Here is a tiny trained network, its code and every weight. The questions are about switching its units off for an input and a class, where a switched-off unit gives its printed mean instead of its output.

import numpy as np


def w(rows, s, z=0):
    codes = np.array(rows[::2]) - 128.0
    scale = np.full(codes.shape[1], s)
    scale[-1] = z or s
    return codes * scale


def norm(h):
    return h / np.sqrt((h * h).mean(-1, keepdims=True) + 1e-5)


def f(y):
    return np.maximum(y, 0)


def log_softmax(a):
    a = a - a.max(-1, keepdims=True)
    return a - np.log(np.exp(a).sum(-1, keepdims=True))


def net(x, mask):
    res = np.array(x, float).reshape(1, 3) / 4 @ E
    u = 0
    for l in range(3):
        y = f(norm(res) @ A[l][:, :-1].T + A[l][:, -1])
        res = res + np.where(mask[u : u + 3], y, B[l][:, -1]) @ B[l][:, :-1]
        u += 3
    return log_softmax(norm(res)[-1] @ U[:, :-1].T + U[:, -1])


A, B = {}, {}
E = w([
[55,143,214,201,123,221,201],'x0',
[199,67,61,136,104,155,239],'x1',
[2,127,156,135,184,237,128],'x2',
],0.011)
A[0] = w([
[176,212,213,178,107,167,164,160],'0.n0',
[135,225,167,184,2,87,81,66],'0.n1',
[173,93,216,171,83,115,243,2],'0.n2',
],0.0088,0.0065)
B[0] = w([
[165,131,215,164,94,155,77,254],'0.n0',
[222,33,174,108,93,199,98,208],'0.n1',
[172,203,36,121,151,187,253,217],'0.n2',
],0.011,0.0056)
A[1] = w([
[206,72,123,173,37,110,147,11],'1.n0',
[255,134,194,123,116,88,83,6],'1.n1',
[153,45,138,105,182,71,186,49],'1.n2',
],0.0072,0.0022)
B[1] = w([
[122,209,100,129,119,91,161,235],'1.n0',
[87,139,246,166,92,58,124,254],'1.n1',
[3,102,13,2,74,123,234,168],'1.n2',
],0.0098,0.005)
A[2] = w([
[136,161,153,154,143,70,94,3],'2.n0',
[90,183,111,105,251,116,73,75],'2.n1',
[92,14,48,106,215,175,207,87],'2.n2',
],0.012,0.0048)
B[2] = w([
[77,6,132,122,137,155,60,170],'2.n0',
[155,91,41,152,207,159,128,213],'2.n1',
[116,95,206,119,47,75,68,254],'2.n2',
],0.015,0.0061)
U = w([
[70,35,135,77,67,43,25,148],'0',
[179,144,214,201,55,219,128,255],'1',
[175,135,41,68,46,44,181,58],'2',
[228,204,43,228,63,210,253,38],'3',
[102,29,13,124,208,200,47,75],'4',
[69,191,182,219,160,241,40,75],'5',
],0.013,0.0072)

Each question gives the input, the list of numbers given to net, and the class t.
The units are the neurons (one row each of A and B). Each row of codes is followed by its name. A weight is (code - 128) times the scale printed after its matrix; where a second scale follows, it is the last column's (A, B and U).
mask holds one flag per neuron, layer by layer. A switched-off neuron (its flag False) gives its mean, the last column of its row in B, instead of its output. The means were averaged over made-up inputs and are rounded, as every weight is.
A unit's drop is (log p(t) with every unit on - log p(t) with that unit switched off) / (log p(t) with every unit on - log p(t) with every unit switched off).
The circuit of an input: a set's keep is (log p(t) with only the set's units on - log p(t) with every unit switched off) / (log p(t) with every unit on - log p(t) with every unit switched off). Starting from all 9 units, units are removed one at a time, each time the one whose removal leaves the highest keep (on an exact tie, the one counted first), for as long as the keep stays at least 0.8.
circuit, biggest first: the units of the circuit, biggest drop first
k most important neurons: the k neurons with the biggest drops, biggest first
k most important neurons of layer l: the k neurons of layer l with the biggest drops, biggest first
drop when u is switched off: that unit's drop, to one decimal
input [0,-8,5], class 4: circuit, biggest first	[2.n1; 1.n1]
input [-1,0,5], class 4: 4 most important neurons	[2.n1; 0.n1; 1.n2; 0.n2]
input [-6,7,5], class 0: circuit, biggest first	[2.n2]
input [1,2,-4], class 3: 2 most important neurons	[0.n2; 2.n2]
input [0,1,2], class 0: 3 most important neurons	[0.n0; 1.n1; 2.n2]
input [0,-8,3], class 4: circuit, biggest first	[2.n1; 1.n1]
input [7,5,0], class 3: 2 most important neurons	[0.n2; 0.n0]
input [0,-4,7], class 4: 3 most important neurons	[2.n1; 1.n1; 0.n0]
input [1,4,-4], class 3: 2 most important neurons	[0.n2; 1.n0]
input [-2,0,4], class 4: 2 most important neurons of layer 0	[0.n1; 0.n2]
input [-6,-1,2], class 4: 2 most important neurons of layer 0	[0.n0; 0.n1]
input [-5,2,7], class 0: 2 most important neurons	[2.n2; 0.n0]
input [-5,-8,7], class 4: drop when 2.n1 is switched off	0.3
input [8,4,-1], class 3: circuit, biggest first	[0.n2]
input [4,5,-3], class 3: drop when 0.n2 is switched off	0.1
input [-7,4,6], class 0: drop when 2.n2 is switched off	1.2
